Below is a small trained network, with its code and all its weights. Each question gives an input and a target symbol and asks what happens when units are switched off, that is, made to give their printed mean instead of their output.

import numpy as np


def w(rows, s, z=0):
    codes = np.array(rows[::2]) - 128.0
    scale = np.full(codes.shape[1], s)
    scale[-1] = z or s
    return codes * scale


def norm(h):
    return h / np.sqrt((h * h).mean(-1, keepdims=True) + 1e-5)


def f(y):
    return np.maximum(y, 0)


def softmax(a):
    e = np.exp(a - a.max(-1, keepdims=True))
    return e / e.sum(-1, keepdims=True)


def log_softmax(a):
    a = a - a.max(-1, keepdims=True)
    return a - np.log(np.exp(a).sum(-1, keepdims=True))


def net(x, mask):
    ids = ['αβγδεηθλξπσφψω'.index(c) for c in x.split()]
    T = len(ids)
    res = E[ids] + P[:T]
    u = 0
    for l in range(2):
        r = norm(res)
        for j in range(2):
            rows = slice(2 * j, 2 * j + 2)
            q, k, v = (r @ M[l][rows].T for M in (Q, K, V))
            z = softmax(np.where(np.tri(T) > 0, q @ k.T / 2**0.5, -1e9)) @ v
            o = O[l][rows]
            res = res + np.where(mask[u + j], z, o[:, -1]) @ o[:, :-1]
        u += 2
        y = f(norm(res) @ A[l][:, :-1].T + A[l][:, -1])
        res = res + np.where(mask[u : u + 8], y, B[l][:, -1]) @ B[l][:, :-1]
        u += 8
    return log_softmax(norm(res)[-1] @ U[:, :-1].T + U[:, -1])


Q, K, V, O, A, B = {}, {}, {}, {}, {}, {}
E = w([
[114,86,168,207,83,144,127,90,67,114,195,162],'α',
[90,75,91,95,190,41,148,141,88,81,180,220],'β',
[101,191,91,129,129,120,137,168,87,144,161,79],'γ',
[103,190,183,98,75,138,46,104,134,51,96,153],'δ',
[120,142,153,153,141,106,173,116,80,89,191,101],'ε',
[204,142,84,202,145,125,87,144,146,123,164,54],'η',
[105,135,165,94,129,174,210,139,154,140,89,192],'θ',
[132,166,210,103,124,108,107,120,149,85,7,87],'λ',
[148,135,89,58,87,78,85,179,101,72,127,106],'ξ',
[228,135,99,116,103,121,165,67,135,6,99,128],'π',
[25,145,111,92,132,160,144,50,217,157,136,96],'σ',
[208,97,145,36,145,147,123,136,83,111,91,80],'φ',
[193,65,148,70,94,134,116,149,184,83,164,117],'ψ',
[100,124,116,210,82,153,98,129,63,166,143,158],'ω',
],0.023)
P = w([
[183,220,148,59,162,220,147,107,144,137,118,164],'0',
[98,101,78,105,93,178,149,147,121,125,104,80],'1',
[122,96,86,101,85,124,164,99,138,143,116,130],'2',
[110,103,128,157,243,249,91,176,95,101,159,126],'3',
[155,120,166,139,181,80,153,113,129,173,193,161],'4',
[49,111,151,165,97,154,169,169,202,54,119,95],'5',
[190,133,131,109,168,82,117,84,51,218,221,132],'6',
[71,84,152,181,193,169,128,186,136,107,157,130],'7',
[137,76,127,128,112,56,160,81,70,158,151,117],'8',
],0.011)
Q[0] = w([
[139,149,132,133,81,198,195,111,176,155,131,108],'0.h0',
[162,98,157,123,114,107,165,107,104,194,93,87],'0.h0',
[176,81,49,58,50,28,154,16,65,216,138,76],'0.h1',
[95,108,159,116,3,123,89,126,130,10,14,20],'0.h1',
],0.018)
K[0] = w([
[139,133,111,115,168,201,148,110,112,123,102,131],'0.h0',
[167,145,132,101,128,104,145,82,113,184,116,134],'0.h0',
[221,185,164,68,126,60,113,39,108,250,163,171],'0.h1',
[159,119,137,64,206,215,82,87,49,151,136,112],'0.h1',
],0.02)
V[0] = w([
[156,205,62,129,226,65,156,174,209,148,134,79],'0.h0',
[77,112,93,93,101,23,119,186,74,86,114,122],'0.h0',
[62,50,73,94,160,171,195,77,233,154,197,161],'0.h1',
[126,161,137,156,121,92,140,254,84,231,63,171],'0.h1',
],0.0076)
O[0] = w([
[117,83,64,139,213,177,129,87,202,76,183,86,86],'0.h0',
[167,245,104,19,119,157,123,124,246,155,112,105,114],'0.h0',
[137,61,47,14,155,179,77,67,61,83,84,161,90],'0.h1',
[35,140,60,35,166,166,143,188,191,198,107,255,2],'0.h1',
],0.006)
A[0] = w([
[76,219,136,111,76,82,48,96,114,51,154,174,135],'0.n0',
[56,152,184,105,152,104,59,8,151,122,40,109,151],'0.n1',
[123,97,158,96,201,95,155,145,121,160,65,58,37],'0.n2',
[42,130,119,192,121,162,100,31,118,153,147,131,132],'0.n3',
[99,118,193,112,117,203,214,62,108,154,139,127,116],'0.n4',
[58,48,68,104,194,20,80,167,121,93,125,195,2],'0.n5',
[210,152,81,178,148,85,119,176,138,66,98,176,124],'0.n6',
[173,43,116,123,114,122,114,201,155,126,166,117,199],'0.n7',
],0.013,0.0017)
B[0] = w([
[207,195,92,135,147,64,69,148,50,140,77,109,242],'0.n0',
[79,58,247,143,95,85,71,185,156,175,149,196,254],'0.n1',
[178,73,128,162,199,116,125,83,110,82,91,38,193],'0.n2',
[175,160,96,84,196,110,164,125,204,70,152,76,222],'0.n3',
[93,147,24,99,143,181,86,184,143,208,96,99,248],'0.n4',
[136,167,176,161,221,57,174,131,65,32,82,173,181],'0.n5',
[85,96,77,64,156,178,80,78,100,153,121,106,203],'0.n6',
[144,212,143,122,90,73,191,208,120,139,111,202,210],'0.n7',
],0.012,0.0071)
Q[1] = w([
[84,152,57,226,65,247,161,150,122,73,19,100],'1.h0',
[141,114,174,148,182,153,100,201,118,145,175,125],'1.h0',
[104,158,37,170,125,184,154,15,83,91,110,157],'1.h1',
[90,103,45,115,36,23,191,64,153,163,143,102],'1.h1',
],0.014)
K[1] = w([
[104,164,155,152,132,249,93,173,109,61,100,133],'1.h0',
[141,122,147,106,140,50,108,178,143,58,138,78],'1.h0',
[129,89,138,120,140,147,234,108,92,137,153,173],'1.h1',
[200,129,173,94,178,146,133,73,104,215,206,165],'1.h1',
],0.018)
V[1] = w([
[72,147,84,78,124,48,109,130,90,133,194,102],'1.h0',
[235,83,184,76,175,136,197,188,133,162,123,102],'1.h0',
[2,182,186,76,111,150,208,58,60,133,101,41],'1.h1',
[147,129,112,101,99,78,140,121,176,88,60,157],'1.h1',
],0.012)
O[1] = w([
[125,185,125,148,120,145,85,186,196,23,32,108,185],'1.h0',
[170,143,110,155,14,53,253,211,184,65,14,149,254],'1.h0',
[103,211,11,166,70,30,151,28,156,145,137,109,77],'1.h1',
[91,188,152,35,83,69,223,71,132,190,117,35,129],'1.h1',
],0.0059,0.0088)
A[1] = w([
[88,146,146,153,123,145,144,148,197,201,171,147,26],'1.n0',
[143,100,208,88,126,145,129,117,135,67,141,179,183],'1.n1',
[139,89,113,116,110,166,105,6,103,73,118,140,11],'1.n2',
[97,64,198,163,156,70,151,67,166,136,79,139,113],'1.n3',
[57,114,96,112,144,95,80,124,240,135,169,189,88],'1.n4',
[119,113,164,191,129,115,142,138,146,154,152,118,71],'1.n5',
[134,188,120,131,114,141,134,158,126,122,129,138,151],'1.n6',
[56,115,113,124,142,179,132,166,123,216,73,199,6],'1.n7',
],0.021,0.0021)
B[1] = w([
[175,46,117,160,161,90,110,86,125,112,78,129,186],'1.n0',
[113,156,144,134,50,77,177,113,157,140,112,168,214],'1.n1',
[135,29,145,109,74,220,111,53,148,101,173,184,189],'1.n2',
[112,151,178,116,158,84,112,110,218,81,52,89,230],'1.n3',
[129,112,136,48,84,7,91,233,114,92,218,86,189],'1.n4',
[125,151,116,66,144,151,149,96,103,168,178,161,193],'1.n5',
[91,105,160,120,107,136,110,89,150,146,116,173,254],'1.n6',
[43,122,46,186,165,219,164,153,78,154,120,62,209],'1.n7',
],0.017,0.0097)
U = w([
[147,150,163,126,149,184,129,190,165,111,164,141,228],'α',
[58,92,100,136,107,153,119,167,89,190,80,112,251],'β',
[114,92,180,155,67,116,41,163,29,150,87,126,108],'γ',
[78,87,178,150,121,118,96,89,195,177,70,104,100],'δ',
[96,145,103,88,164,88,133,105,56,74,104,171,65],'ε',
[124,194,68,13,77,159,89,119,137,147,84,106,71],'η',
[191,110,137,114,82,136,157,149,79,110,75,32,39],'θ',
[130,73,124,100,55,158,98,79,102,88,129,115,169],'λ',
[134,59,126,139,144,63,144,90,103,216,137,139,125],'ξ',
[88,135,105,140,2,117,203,156,142,144,122,161,68],'π',
[108,174,77,220,58,114,67,111,162,82,139,96,69],'σ',
[97,71,81,98,98,56,79,169,139,133,167,102,134],'φ',
[137,173,124,168,81,95,131,87,90,139,191,58,167],'ψ',
[114,157,198,106,110,146,137,127,99,197,184,96,226],'ω',
],0.0088,0.0026)

Each question gives the input, a string of symbols that net reads in full, and the target symbol t.
The units are the heads (2 rows each of Q, K, V and O) and the neurons (one row each of A and B). Each row of codes is followed by its name. A weight is (code - 128) times the scale printed after its matrix; where a second scale follows, it is the last column's (O, A, B and U).
mask holds one flag per unit, layer by layer, with each layer's heads first. A switched-off unit (its flag False) gives its mean, the last column of its rows in O or B, instead of its output. The means were averaged over made-up inputs and are rounded, as every weight is.
A unit's drop is (log p(t) with every unit on - log p(t) with that unit switched off) / (log p(t) with every unit on - log p(t) with every unit switched off).
The circuit of an input: a set's keep is (log p(t) with only the set's units on - log p(t) with every unit switched off) / (log p(t) with every unit on - log p(t) with every unit switched off). Starting from the 12 units with the biggest drops (on a tie, the unit counted first), units are removed one at a time, each time the one whose removal leaves the highest keep (on an exact tie, the one counted first), for as long as the keep stays at least 0.8.
circuit, biggest first: the units of the circuit, biggest drop first
unit that matters most: the unit with the biggest drop
top k neurons: the k neurons with the biggest drops, biggest first
top k neurons in layer l: the k neurons of layer l with the biggest drops, biggest first
heads that matter: for each layer, one digit per head in row order, 1 if its drop is at least 0.15 and else 0, layers parted by /
input γ ω ξ ω, target β: circuit, biggest first : 1.n7
input γ ξ α, target φ: circuit, biggest first : 1.n4, 0.n3, 0.h1
input λ β ξ γ β λ ξ σ γ, target δ: heads that matter : 11 / 00
input ε σ η ω θ η ω, target ε: circuit, biggest first : 0.h1, 0.n5
input α ξ ω ε, target δ: heads that matter : 01 / 00
input π σ ε λ η, target σ: top 3 neurons : 0.n6, 0.n7, 0.n1
input φ γ ω, target π: circuit, biggest first : 1.h0, 1.n0
input ψ α ω φ δ σ λ φ ε, target ξ: top 2 neurons : 1.n0, 1.n5
input φ σ φ θ ε, target π: top 2 neurons in layer 0 : 0.n2, 0.n4
input λ σ θ η η, target ε: top 2 neurons : 0.n7, 0.n5
input γ θ δ σ ω, target ω: top 2 neurons : 0.n1, 1.n5
input λ α π δ, target γ: top 3 neurons : 0.n0, 0.n1, 1.n3
input π ε ε δ ε η, target ω: top 2 neurons in layer 0 : 0.n4, 0.n1
input ε ψ ψ ε γ, target θ: unit that matters most : 0.h1
input η λ ψ δ η θ α, target α: heads that matter : 00 / 01
input ξ α γ β γ ε η, target φ: heads that matter : 11 / 00
input ε φ ω, target σ: top 2 neurons : 0.n1, 0.n3
input σ η θ η ε σ λ θ η, target ξ: heads that matter : 01 / 00
input ε ε η α, target σ: top 2 neurons : 0.n3, 0.n1
input ψ α σ η ξ ε β δ α, target η: top neuron : 0.n3
input ω σ β, target ε: heads that matter : 00 / 00
input η δ η ε φ φ γ η, target π: heads that matter : 00 / 10
input ε ψ α θ ε, target γ: heads that matter : 11 / 00
input ε ε ω ξ φ η ω ω, target α: top 3 neurons in layer 0 : 0.n3, 0.n1, 0.n6
input ω π α φ γ ω, target π: top 2 neurons : 0.n1, 0.n3
input θ λ ω ξ λ ω, target δ: top 4 neurons : 1.n6, 0.n3, 0.n1, 0.n2
input θ ε γ φ λ η, target π: unit that matters most : 0.n7
